Below are the code and all the weights of a small trained network. Each question names an input and a target symbol and asks about switching units off, where a switched-off unit gives its printed mean instead of its output.

import numpy as np


def w(rows, s, z=0):
    codes = np.array(rows[::2]) - 128.0
    scale = np.full(codes.shape[1], s)
    scale[-1] = z or s
    return codes * scale


def norm(h):
    return h / np.sqrt((h * h).mean(-1, keepdims=True) + 1e-5)


def f(y):
    return np.maximum(y, 0)


def softmax(a):
    e = np.exp(a - a.max(-1, keepdims=True))
    return e / e.sum(-1, keepdims=True)


def log_softmax(a):
    a = a - a.max(-1, keepdims=True)
    return a - np.log(np.exp(a).sum(-1, keepdims=True))


def net(x, mask):
    ids = ['ΓΔΦΨΩαβεζηλμπστ'.index(c) for c in x.split()]
    T = len(ids)
    res = E[ids] + P[:T]
    r = norm(res)
    for j in range(2):
        rows = slice(2 * j, 2 * j + 2)
        q, k, v = (r @ M[0][rows].T for M in (Q, K, V))
        z = softmax(np.where(np.tri(T) > 0, q @ k.T / 2**0.5, -1e9)) @ v
        o = O[0][rows]
        res = res + np.where(mask[j], z, o[:, -1]) @ o[:, :-1]
    y = f(norm(res) @ A[0][:, :-1].T + A[0][:, -1])
    res = res + np.where(mask[2:10], y, B[0][:, -1]) @ B[0][:, :-1]
    return log_softmax(norm(res)[-1] @ U[:, :-1].T + U[:, -1])


Q, K, V, O, A, B = {}, {}, {}, {}, {}, {}
E = w([
[104,99,99,162,59],'Γ',
[128,123,38,109,127],'Δ',
[109,107,48,41,153],'Φ',
[155,159,48,129,108],'Ψ',
[101,120,159,130,220],'Ω',
[130,146,128,10,90],'α',
[151,228,195,125,143],'β',
[111,71,166,35,134],'ε',
[122,69,76,110,154],'ζ',
[124,172,5,74,136],'η',
[106,120,167,183,101],'λ',
[55,114,149,232,48],'μ',
[187,75,111,205,148],'π',
[115,120,73,145,189],'σ',
[148,124,45,58,82],'τ',
],0.02)
P = w([
[20,146,129,2,96],'0',
[45,133,124,6,103],'1',
[55,127,117,33,123],'2',
[65,122,101,44,138],'3',
[76,120,89,57,142],'4',
[80,117,88,66,157],'5',
[91,111,75,77,163],'6',
[95,109,68,78,168],'7',
[104,104,62,83,171],'8',
[112,102,60,85,178],'9',
[121,101,44,93,185],'10',
],0.0061)
Q[0] = w([
[133,168,161,108,107],'h0',
[144,51,180,107,110],'h0',
[249,189,211,65,61],'h1',
[140,133,118,66,147],'h1',
],0.018)
K[0] = w([
[157,186,137,89,104],'h0',
[97,111,213,110,117],'h0',
[8,193,133,40,120],'h1',
[205,131,111,28,203],'h1',
],0.015)
V[0] = w([
[42,176,123,79,123],'h0',
[120,182,114,172,138],'h0',
[126,165,100,48,183],'h1',
[254,157,148,131,170],'h1',
],0.0094)
O[0] = w([
[239,174,182,122,112,253],'h0',
[124,158,120,167,113,113],'h0',
[2,157,107,159,152,207],'h1',
[149,188,149,118,105,16],'h1',
],0.01,0.0051)
A[0] = w([
[52,140,97,162,129,190],'n0',
[219,152,98,77,148,188],'n1',
[174,196,89,89,132,32],'n2',
[204,214,236,111,143,2],'n3',
[182,111,135,141,187,243],'n4',
[159,72,100,169,105,106],'n5',
[135,119,165,209,206,71],'n6',
[135,82,170,7,128,136],'n7',
],0.012,0.0044)
B[0] = w([
[162,109,202,124,86,254],'n0',
[121,150,128,191,96,201],'n1',
[131,87,155,199,174,159],'n2',
[119,54,227,53,98,161],'n3',
[106,135,95,192,140,236],'n4',
[116,155,83,102,194,187],'n5',
[194,125,3,145,51,207],'n6',
[184,165,121,169,154,214],'n7',
],0.012,0.0066)
U = w([
[171,177,77,104,26,130],'Γ',
[89,129,160,126,132,255],'Δ',
[142,136,119,129,118,76],'Φ',
[5,82,124,188,131,109],'Ψ',
[238,123,184,202,134,54],'Ω',
[149,220,116,102,128,153],'α',
[37,210,88,130,110,119],'β',
[169,127,144,106,219,127],'ε',
[102,151,78,56,173,128],'ζ',
[204,63,74,76,116,117],'η',
[148,18,150,170,77,116],'λ',
[117,159,140,196,30,100],'μ',
[89,35,116,114,223,46],'π',
[80,156,146,195,200,203],'σ',
[81,99,87,86,70,189],'τ',
],0.02,0.0093)

Each question gives the input, a string of symbols that net reads in full, and the target symbol t.
The units are the heads (2 rows each of Q, K, V and O) and the neurons (one row each of A and B). Each row of codes is followed by its name. A weight is (code - 128) times the scale printed after its matrix; where a second scale follows, it is the last column's (O, A, B and U).
mask holds one flag per unit, heads first, then neurons. A switched-off unit (its flag False) gives its mean, the last column of its rows in O or B, instead of its output. The means were averaged over made-up inputs and are rounded, as every weight is.
A unit's drop is (log p(t) with every unit on - log p(t) with that unit switched off) / (log p(t) with every unit on - log p(t) with every unit switched off).
The circuit of an input: a set's keep is (log p(t) with only the set's units on - log p(t) with every unit switched off) / (log p(t) with every unit on - log p(t) with every unit switched off). Starting from all 10 units, units are removed one at a time, each time the one whose removal leaves the highest keep (on an exact tie, the one counted first), for as long as the keep stays at least 0.8.
units of the circuit, in order: the units of the circuit, biggest drop first
most important unit: the unit with the biggest drop
top k neurons: the k neurons with the biggest drops, biggest first
heads that matter: for each layer, one digit per head in row order, 1 if its drop is at least 0.15 and else 0, layers parted by /
drop of u: that unit's drop, to one decimal
input Δ Γ σ σ Δ π Ω μ Ω, target Ω: top 2 neurons -> (n3 n7)
input η Ω π Γ Ω ε λ η α, target α: heads that matter -> 01
input Ω Γ η π τ λ, target λ: heads that matter -> 01
input Φ π Γ ζ Ω Ω η ε Ω η, target Ω: heads that matter -> 01
input β μ π Ω Ω η Γ, target Γ: top 2 neurons -> (n4 n5)
input Γ λ λ, target Ω: heads that matter -> 01
input Δ Φ Ω σ σ Φ η, target β: heads that matter -> 01
input σ Δ β, target Δ: heads that matter -> 00
input Ω Ω π μ β η Ω Ω Ω α α, target α: most important unit -> h1
input Γ π σ ε, target ε: top 2 neurons -> (n7 n6)
input β ζ π Γ Γ σ ε, target ε: units of the circuit, in order -> (n7 h1 n1)
input Γ ζ σ, target Ψ: units of the circuit, in order -> (h1 n7)
input Ω ζ Δ, target τ: top 2 neurons -> (n6 n0)
input π Ω Ω α λ α Ω σ Ω Ω Φ, target Ω: units of the circuit, in order -> (h1 n1 n2)
input Ω τ Ω Ω η π Ω Ω π β, target Δ: units of the circuit, in order -> (n3)
input μ Ω Φ π ζ, target Ω: top 3 neurons -> (n7 n1 n6)
input Ω Γ σ Ω ζ Δ σ ζ ζ ζ, target π: top 3 neurons -> (n6 n1 n0)
input ζ π Ω π Γ Ψ π σ λ, target λ: top 2 neurons -> (n3 n7)
input β σ σ σ Ω Φ η Ω Ω σ Ψ, target μ: top 2 neurons -> (n0 n5)
input Ω Γ Γ Ω ε σ, target Ψ: top neuron -> (n7)
input η σ Γ, target η: drop of h1 -> 0.9
input β Ω Γ Ω Ω σ α μ σ Φ, target ζ: drop of h1 -> 1.2
input π μ τ Ψ Ω ζ ζ ε σ α τ, target τ: drop of n6 -> 0.3
